Each row has a class, written after it.
[  1.0 -10.1   8.0  -0.9 -11.5   1.8  -1.0   3.4  28.0  -7.4 -11.8  -2.4
   1.2  -0.8   1.6  -0.1  -1.4   3.4   8.2  -2.3  -3.9  -2.6  13.7  -5.5
   3.6  10.2 -17.6   2.2 -12.0 -10.9  -8.2  -6.8   7.4  -4.9   2.9   3.2
   3.6  -1.3   0.2  -3.3  -7.1  -1.9   4.9 -16.0   4.0   2.7   5.3   2.9
  -7.3  -2.3  10.8  12.8] -> (65)
[ -6.3  -8.2   5.8   4.0   2.4   6.8  -2.2  -2.4  -2.9  -3.2  -5.9  -3.9
  -1.5  -6.9   1.1  -1.7  -1.8   3.7   7.4  -1.2 -11.4 -10.2  19.3   2.4
  -5.9   4.6  20.1   5.5   1.0 -12.9  14.2   3.1 -13.9  -3.1 -11.4   0.7
   0.3 -18.0  10.1  -2.0 -16.8  13.8   7.1  -5.2   1.2   7.1  -4.3  -4.2
  -2.8  -3.4  -8.0   2.8] -> (65)
[-4.1 -4.6  4.3 -0.1  0.3  0.6  6.3  1.3 -8.7  0.3 -1.6 -2.6  0.6 -8.2
  2.0 -6.0  1.9  1.1  5.2 -1.7 -2.2 -4.9 -1.1  4.1 -8.6  0.6  3.0 -0.8
 -1.6  2.4  4.4 11.3 -7.1 -0.4  1.8  0.2 -1.5 -5.9  0.4 -6.5  3.3 11.4
  4.9 14.5 -3.0 10.6  1.6  2.4 -4.1 -5.7 -4.7 -2.4] -> (60)
[ -1.9   0.2   4.0  -2.7  -6.6  -4.2   7.7   4.7  -3.9   0.1   3.6   0.5
   3.5  -1.8   1.0 -11.8   8.4  -0.3  -5.2  -1.7   4.6   8.0  -4.6   0.1
  -1.1  -3.6 -20.1 -14.7  -5.5   8.2 -14.5  14.7   6.0   1.2  11.1  -0.5
   1.4   0.4  -5.0  -9.1   7.7   3.1   5.4   7.4  -0.7  13.8   0.1   7.5
  -6.8  -6.8  -4.7  -4.8] -> (60)
[ 1.6  3.3  0.5 -1.6  1.6 -3.0  1.8  1.2 -7.5  0.1 -1.6 -3.6  1.7 -5.8
  0.8 -2.7  2.5  1.1  1.1 -0.4 -3.0  1.4 -6.8 -0.7 -3.9 -1.9 -0.5 -1.8
 -1.7  7.5 -0.3 11.6  2.5 -1.9  8.7 -6.5  0.1  0.7 -3.7 -5.8  3.9  2.0
  2.6 15.5 -1.0  6.0  3.7  5.0 -1.0 -3.6 -2.9 -2.5] -> (60)
[ 0.7 -0.6  0.0 -1.1  2.0 -3.5  1.8  3.0 -8.4  4.6  0.3 -2.4  2.0 -3.8
  0.3 -0.5  0.5 -0.7  1.2  2.3 -1.3 -3.3 -5.3  1.7 -2.1 -0.9 -3.7  5.3
 -1.7  8.8 -1.2 11.8 -1.0 -5.3  5.5 -3.5  0.1 -1.3 -2.4 -6.6  1.6 -0.5
  5.9 12.1 -1.5  7.1 -3.2  4.4 -1.7 -5.2 -5.7 -3.4] -> (60)
[-12.2 -10.1  11.8   5.4   6.7   3.7 -16.3   1.3   4.7  -3.1   3.9   3.6
  -0.5  -9.6   1.8  -4.9  -5.4   6.3   3.0  -7.1  -5.2  -3.3  16.8  -1.2
   6.1  -1.4  15.3   7.1  -1.9  -7.6  14.5  -6.7  -0.6  -1.5   8.1   9.7
   2.0 -16.9   9.1  -0.9 -21.7   7.5  14.6  -9.3  10.2   6.5  -4.6  -7.4
  -2.9  -6.6  -8.2   0.3] -> (65)
[ 1.0 -8.4  3.0  2.7 -4.0 -0.4  3.2 -1.2 -9.3  3.9  2.5 -5.4  3.0 -3.7
  1.7 -5.7  1.0 -3.3  0.2  0.6 -3.6 -4.9  3.8 -0.4 -1.4 -3.4  4.9  2.5
 -1.2 -1.9  3.5  9.0 -4.2 -2.7 -1.2 -1.5 -0.6 -2.8  2.6 -4.5 -2.4 15.5
  0.7  4.3  2.9 10.3  2.4  0.0 -3.0 -1.6 -3.5 -6.3] -> (60)
[ -0.1   2.5   7.7   1.4   7.0  -2.3  -8.6   1.8 -18.8   2.1   5.5  -3.2
   0.2 -10.5  -0.8  -2.7   1.4   2.3  -0.6  -1.5  -3.5   1.5  -1.7   0.6
  -3.8  -5.9   8.1  -0.8  -5.8   3.9  10.9   4.2   0.8  -2.2   3.0  -3.2
  -1.5  -9.6  -0.8  -6.7  -2.8   2.7   8.6  21.4   2.3   3.4   5.0   2.4
  -2.1  -6.1 -12.5 -10.0] -> (60)
[ -6.4  -5.2  12.0   4.1  -7.0   1.0  -0.8   3.2 -13.3  -7.0   0.5   0.8
   0.1  -7.4   3.1  -8.9   8.9  -0.4  -0.5  -4.1  -4.5  -0.6  10.8  -1.0
  -7.4  -8.1   1.7  -9.4 -10.2  -7.5   5.3  -0.7   1.8   5.4  -0.4   0.7
  -2.3  -7.9   4.2   0.0   1.5  22.2   1.4   4.4   5.6  10.2   9.4   0.2
  -9.1  -2.6  -3.9 -13.8] -> (65)
[ -2.4  -4.2   4.6  -2.7  -8.7   2.2  -2.6   4.2  23.0 -15.8   0.3   4.5
  -0.1   2.9   3.1 -19.6  -1.3  -0.7 -11.7 -10.4   2.7   4.6  13.2   0.0
   0.8   7.2  -9.1 -10.2  -2.6  -5.1 -12.4  -4.4   7.6  -2.2   0.9   0.1
  -0.8  -6.3  -1.5   1.1   1.4  -5.1  -1.6  -8.8  -4.6   0.9   2.9   1.4
  -4.5  -1.4   7.9   6.8] -> (65)
[ -0.7   6.2  -4.3  -2.2   7.4  -4.1   4.4   0.6  -7.3   8.9  -3.1   2.8
  -2.0   3.2  -3.1   8.1  -8.6  -1.9   1.4   5.8   5.8   0.5 -15.5   1.1
  -3.7   0.3 -13.3   9.4   4.6  14.0  -1.5  -2.1   1.9  -8.4   7.9  -3.9
   2.2   7.3  -4.7   1.2   9.8 -12.0  -1.2  11.3   1.6   1.7  -3.2   9.3
   1.7   2.0  -5.2  10.7] -> (60)
[ -5.1   2.6   2.4   0.9   2.2  -4.6   4.5   2.1  -5.3   0.3  -2.9  -6.3
   2.6  -9.0  -0.4  -3.8   1.8   3.8   2.3  -1.3  -8.4   0.3   2.3   1.6
  -3.1  -0.3   1.9  -3.1  -1.3   7.0  -2.4  17.2  -3.7 -10.6  10.4  -1.9
  -0.4  -6.1   0.0 -10.1  -0.7  -7.3   8.4   1.6   0.9  10.6  -6.7   4.6
  -0.9 -10.1  -5.8   7.4] -> (60)
[-3.6 -3.6  5.8  1.6 -5.3  3.7  6.3 -3.0  4.5 -1.5 -6.8 -5.1 -1.2 -7.6
  3.0  2.3  6.9  3.9 14.1 -0.2 -5.3  1.3  9.6 -3.3  2.5  3.4 -2.3 -8.4
 -0.7 -9.9  2.2  3.1 -1.1  5.5  5.2  6.6  2.8 -2.8  3.0 -3.4 -4.0 10.6
  5.0 -7.0  5.2  4.1  2.2 -0.2 -4.5 -1.8  1.7  4.9] -> (65)
[-21.4  -7.8  19.4   4.7   5.3  -0.8 -11.8  15.7  -8.9 -25.8   5.8  19.9
   1.4 -11.0   4.8 -20.9   1.5   1.9  -8.6 -14.3  -3.2  -6.4  14.3  10.7
 -12.5 -11.7   9.7   0.5 -17.8   4.4  12.4 -10.3   2.5   3.0  11.1   7.8
  -6.4 -21.7   5.3  11.6  -4.0  20.4  10.9  -4.6  -4.5  22.2 -10.6   0.6
 -15.1  -6.1 -11.3 -11.6] -> (65)
[ -1.3 -10.5   4.9   1.0  -5.3   5.2   1.5  -2.0   1.6   3.4  -0.9  -0.5
  -3.4  -1.3   0.1  -3.0  -2.7   1.4   1.4  -0.5   5.1  -1.8  13.8  -0.5
   0.4   5.3  -6.7  -2.4   0.8 -12.0   2.4  -8.2  -5.6   1.0 -15.9  -1.9
   1.0 -10.7   5.8  -1.6  -4.1   4.4   2.8   1.9   5.3   0.8   4.0   0.2
  -6.4   0.1  -5.9   2.0] -> (65)
[  4.7  -4.8  -0.7  -0.8  -1.3  -8.3  -3.5   6.6 -11.1   5.3   6.1  -2.9
   7.2   3.3   0.3  -2.0   4.2   0.0  -9.1  -0.7  -2.5   0.6  -8.3  -0.2
   0.4  -6.1  -7.7  -0.4  -8.9   8.9 -11.1  14.6   2.4  -3.5   4.6  -1.7
   0.9   3.7  -2.5  -8.0   0.9  -3.7   5.1   1.9  -4.3   9.1  -0.9   0.2
  -6.0  -7.1  -5.1  -9.6] -> (60)
[ -8.8   1.7   9.1   3.2 -13.9   1.7   3.5   4.7   7.2 -13.6  -4.6   3.8
   1.2   0.8   0.5  -3.6   9.9   4.1   1.4   0.2  -0.6   3.1  19.1  -2.1
  -2.2  -1.2 -11.3  -9.1 -16.3 -10.6  -5.0  -8.4   6.9   4.3  -8.4  -2.0
  -2.6  -5.5   1.2   6.1  -2.6   5.1  -0.4 -13.1  -1.0   2.6  -0.6   5.1
  -7.7   0.8   2.5  -2.3] -> (65)
[ -9.0  -8.5   5.4   3.0   7.2  -1.7   2.3  -2.5 -38.1   4.7  14.9   4.3
  -3.4  -6.6   4.3 -19.6   2.5  -3.0  -8.5  -9.1   3.3   6.3  -6.7   4.9
  -6.5 -13.6  12.7 -18.1  18.1   3.4  11.1   7.8  -6.5   8.0  11.4   8.5
  -2.2  -6.3   5.5   1.1  14.9  30.4   3.8  10.8   7.5  17.6   8.5  -5.3
  -5.2  -2.1 -16.7 -12.9] -> (60)
[ -0.2  -6.2  -0.9   0.0  -4.9  -4.2   5.6   4.3  -5.7   2.7   8.2  -1.4
   4.5  -8.1   1.0  -8.4   2.2  -4.2   0.0  -0.6   3.9  -5.0  -6.0   4.2
   0.9  -7.8  -0.7   1.9  -4.1   6.5  -0.1  10.0  -6.4   1.6   5.1   0.3
  -7.3   4.1  -3.1  -4.8  11.9  12.5   0.8   8.6  -0.3   7.6  -3.7  -0.7
  -1.7  -5.6  -0.3 -12.6] -> (60)
[ -8.9   2.2   4.0  -0.4   5.0  -4.1   5.6   3.6 -18.8   0.3   6.9   2.8
  -1.4  -8.0   0.1 -10.7   2.5   0.5  -5.5  -5.8   4.1   3.7  -5.7   7.0
  -6.0  -6.1   1.6 -12.4   4.4   9.9   1.5   9.7  -5.7   0.5   5.6   0.5
  -5.2  -5.6  -0.8  -2.3  15.2   4.6   0.4  12.3   0.5   8.1  -0.7   4.2
  -3.5  -5.5  -9.5  -3.3] -> (60)
[ -4.2  -0.5   3.6   3.5   7.4   2.4  -6.6  -1.1 -11.9   0.9  -8.3   4.4
  -3.1   8.4  -1.9   9.3  -4.9  -0.1  -0.2   3.8  -5.0   0.7   4.4  -2.1
  -9.7   1.5  -0.3   7.1   1.5  -2.5   6.5  -8.5   3.3  -4.9  -7.5  -1.6
   8.0  -6.9   8.9   7.3 -12.8  -0.3   1.2  -3.8   0.5   5.2   1.6   3.2
  -3.3   6.3 -11.8   4.5] -> (65)
